Below is a small trained network, with its code and all its weights. Each question gives an input and a class and asks what happens when units are switched off, that is, made to give their printed mean instead of their output.

import numpy as np


def w(rows, s, z=0):
    codes = np.array(rows[::2]) - 128.0
    scale = np.full(codes.shape[1], s)
    scale[-1] = z or s
    return codes * scale


def norm(h):
    return h / np.sqrt((h * h).mean(-1, keepdims=True) + 1e-5)


def f(y):
    return np.maximum(y, 0)


def log_softmax(a):
    a = a - a.max(-1, keepdims=True)
    return a - np.log(np.exp(a).sum(-1, keepdims=True))


def net(x, mask):
    res = np.array(x, float).reshape(1, 7) / 4 @ E
    u = 0
    for l in range(3):
        y = f(norm(res) @ A[l][:, :-1].T + A[l][:, -1])
        res = res + np.where(mask[u : u + 12], y, B[l][:, -1]) @ B[l][:, :-1]
        u += 12
    return log_softmax(norm(res)[-1] @ U[:, :-1].T + U[:, -1])


A, B = {}, {}
E = w([
[96,47,224],'x0',
[150,123,33],'x1',
[88,8,35],'x2',
[113,176,186],'x3',
[109,255,44],'x4',
[32,129,175],'x5',
[81,172,248],'x6',
],0.006)
A[0] = w([
[187,121,179,114],'0.n1',
[155,142,146,4],'0.n2',
[105,20,110,77],'0.n3',
[80,104,83,132],'0.n4',
[88,159,48,144],'0.n5',
[254,126,110,155],'0.n6',
[2,207,146,18],'0.n7',
[195,76,52,142],'0.n8',
[198,128,115,66],'0.n9',
[93,141,223,13],'0.n10',
[176,113,132,23],'0.n11',
[90,86,95,116],'0.n12',
],0.01,0.0029)
B[0] = w([
[125,252,190,187],'0.n1',
[105,114,120,131],'0.n2',
[44,121,155,228],'0.n3',
[168,155,254,191],'0.n4',
[185,211,138,217],'0.n5',
[133,213,97,234],'0.n6',
[113,110,193,197],'0.n7',
[62,159,48,253],'0.n8',
[123,165,112,165],'0.n9',
[181,102,114,209],'0.n10',
[155,121,116,139],'0.n11',
[71,84,213,187],'0.n12',
],0.0057,0.0047)
A[1] = w([
[84,122,164,174],'1.n1',
[165,88,78,4],'1.n2',
[205,161,131,123],'1.n3',
[169,147,70,16],'1.n4',
[209,71,221,121],'1.n5',
[213,94,147,130],'1.n6',
[94,182,160,158],'1.n7',
[10,103,84,107],'1.n8',
[91,96,152,69],'1.n9',
[153,201,55,94],'1.n10',
[50,211,143,193],'1.n11',
[103,136,148,149],'1.n12',
],0.012,0.0028)
B[1] = w([
[107,210,17,204],'1.n1',
[123,119,119,142],'1.n2',
[63,150,112,187],'1.n3',
[203,143,142,170],'1.n4',
[130,239,70,211],'1.n5',
[144,248,77,148],'1.n6',
[80,102,71,215],'1.n7',
[189,98,115,212],'1.n8',
[152,146,67,169],'1.n9',
[108,148,54,236],'1.n10',
[41,93,1,255],'1.n11',
[74,201,87,171],'1.n12',
],0.0046,0.0064)
A[2] = w([
[149,97,180,251],'2.n1',
[56,103,21,186],'2.n2',
[189,97,170,57],'2.n3',
[35,20,151,181],'2.n4',
[160,183,194,213],'2.n5',
[159,220,135,179],'2.n6',
[124,42,125,194],'2.n7',
[51,181,115,111],'2.n8',
[96,139,118,21],'2.n9',
[125,139,248,194],'2.n10',
[216,119,59,250],'2.n11',
[46,169,141,129],'2.n12',
],0.015,0.003)
B[2] = w([
[139,180,23,136],'2.n1',
[102,58,172,249],'2.n2',
[82,151,173,128],'2.n3',
[200,29,136,181],'2.n4',
[4,173,32,164],'2.n5',
[53,90,162,200],'2.n6',
[195,127,75,151],'2.n7',
[98,105,195,210],'2.n8',
[59,162,183,140],'2.n9',
[102,109,2,159],'2.n10',
[94,170,18,181],'2.n11',
[107,115,209,197],'2.n12',
],0.0084,0.014)
U = w([
[46,153,147,181],'0',
[193,168,128,8],'1',
[90,118,130,119],'2',
[134,70,183,114],'3',
[179,15,81,156],'4',
[197,173,135,1],'5',
[113,186,5,196],'6',
[241,177,147,49],'7',
],0.017,0.01)

Each question gives the input, the list of numbers given to net, and the class t.
The units are the neurons (one row each of A and B). Each row of codes is followed by its name. A weight is (code - 128) times the scale printed after its matrix; where a second scale follows, it is the last column's (A, B and U).
mask holds one flag per neuron, layer by layer. A switched-off neuron (its flag False) gives its mean, the last column of its row in B, instead of its output. The means were averaged over made-up inputs and are rounded, as every weight is.
A unit's drop is (log p(t) with every unit on - log p(t) with that unit switched off) / (log p(t) with every unit on - log p(t) with every unit switched off).
The circuit of an input: a set's keep is (log p(t) with only the set's units on - log p(t) with every unit switched off) / (log p(t) with every unit on - log p(t) with every unit switched off). Starting from the 12 units with the biggest drops (on a tie, the unit counted first), units are removed one at a time, each time the one whose removal leaves the highest keep (on an exact tie, the one counted first), for as long as the keep stays at least 0.8.
units of the circuit, in order: the units of the circuit, biggest drop first
k most important neurons: the k neurons with the biggest drops, biggest first
k most important neurons of layer l: the k neurons of layer l with the biggest drops, biggest first
drop when u is switched off: that unit's drop, to one decimal
input [3,-2,-4,-5,-4,-1,-7], class 6: units of the circuit, in order => (2.n11)
input [7,0,5,5,7,-3,0], class 3: 2 most important neurons of layer 1 => (1.n11; 1.n7)
input [7,2,-7,-1,2,7,-6], class 3: units of the circuit, in order => (2.n11; 2.n12)
input [0,-3,7,-6,3,-2,-3], class 4: 2 most important neurons of layer 0 => (0.n12; 0.n3)
input [1,-8,2,-1,3,0,-2], class 3: units of the circuit, in order => (2.n11; 2.n5)
input [2,-6,8,-8,2,7,7], class 4: units of the circuit, in order => (2.n4; 1.n8)
input [-5,0,1,0,-7,8,1], class 4: 3 most important neurons => (2.n4; 0.n5; 0.n1)
input [5,-6,2,-5,-7,-8,-3], class 6: units of the circuit, in order => (2.n11; 1.n5)
input [-1,-8,-8,0,-5,-1,3], class 6: units of the circuit, in order => (2.n10; 2.n2)
input [-6,5,7,7,-6,7,-2], class 4: 2 most important neurons => (2.n4; 1.n8)
input [7,-2,4,-4,2,-3,1], class 4: units of the circuit, in order => (2.n4; 2.n6)
input [-8,1,5,2,-7,-1,5], class 4: 3 most important neurons => (1.n8; 2.n4; 1.n5)
input [1,7,-3,-8,-6,-3,-7], class 6: 2 most important neurons => (2.n11; 2.n4)
input [3,3,0,0,-5,5,-3], class 4: units of the circuit, in order => (2.n4)
input [-7,-3,-8,8,-6,-8,7], class 6: 3 most important neurons of layer 2 => (2.n5; 2.n2; 2.n10)
input [1,-4,-3,8,-6,7,-2], class 6: 2 most important neurons of layer 0 => (0.n8; 0.n10)
input [3,-6,2,-3,2,0,-6], class 3: 2 most important neurons of layer 0 => (0.n3; 0.n12)
input [-1,-1,-5,-3,-7,-2,-6], class 6: 2 most important neurons of layer 2 => (2.n11; 2.n12)
input [3,5,-7,4,-8,-8,-1], class 6: drop when 2.n5 is switched off => 0.0
input [2,8,2,-1,-8,6,5], class 4: drop when 1.n11 is switched off => 0.1
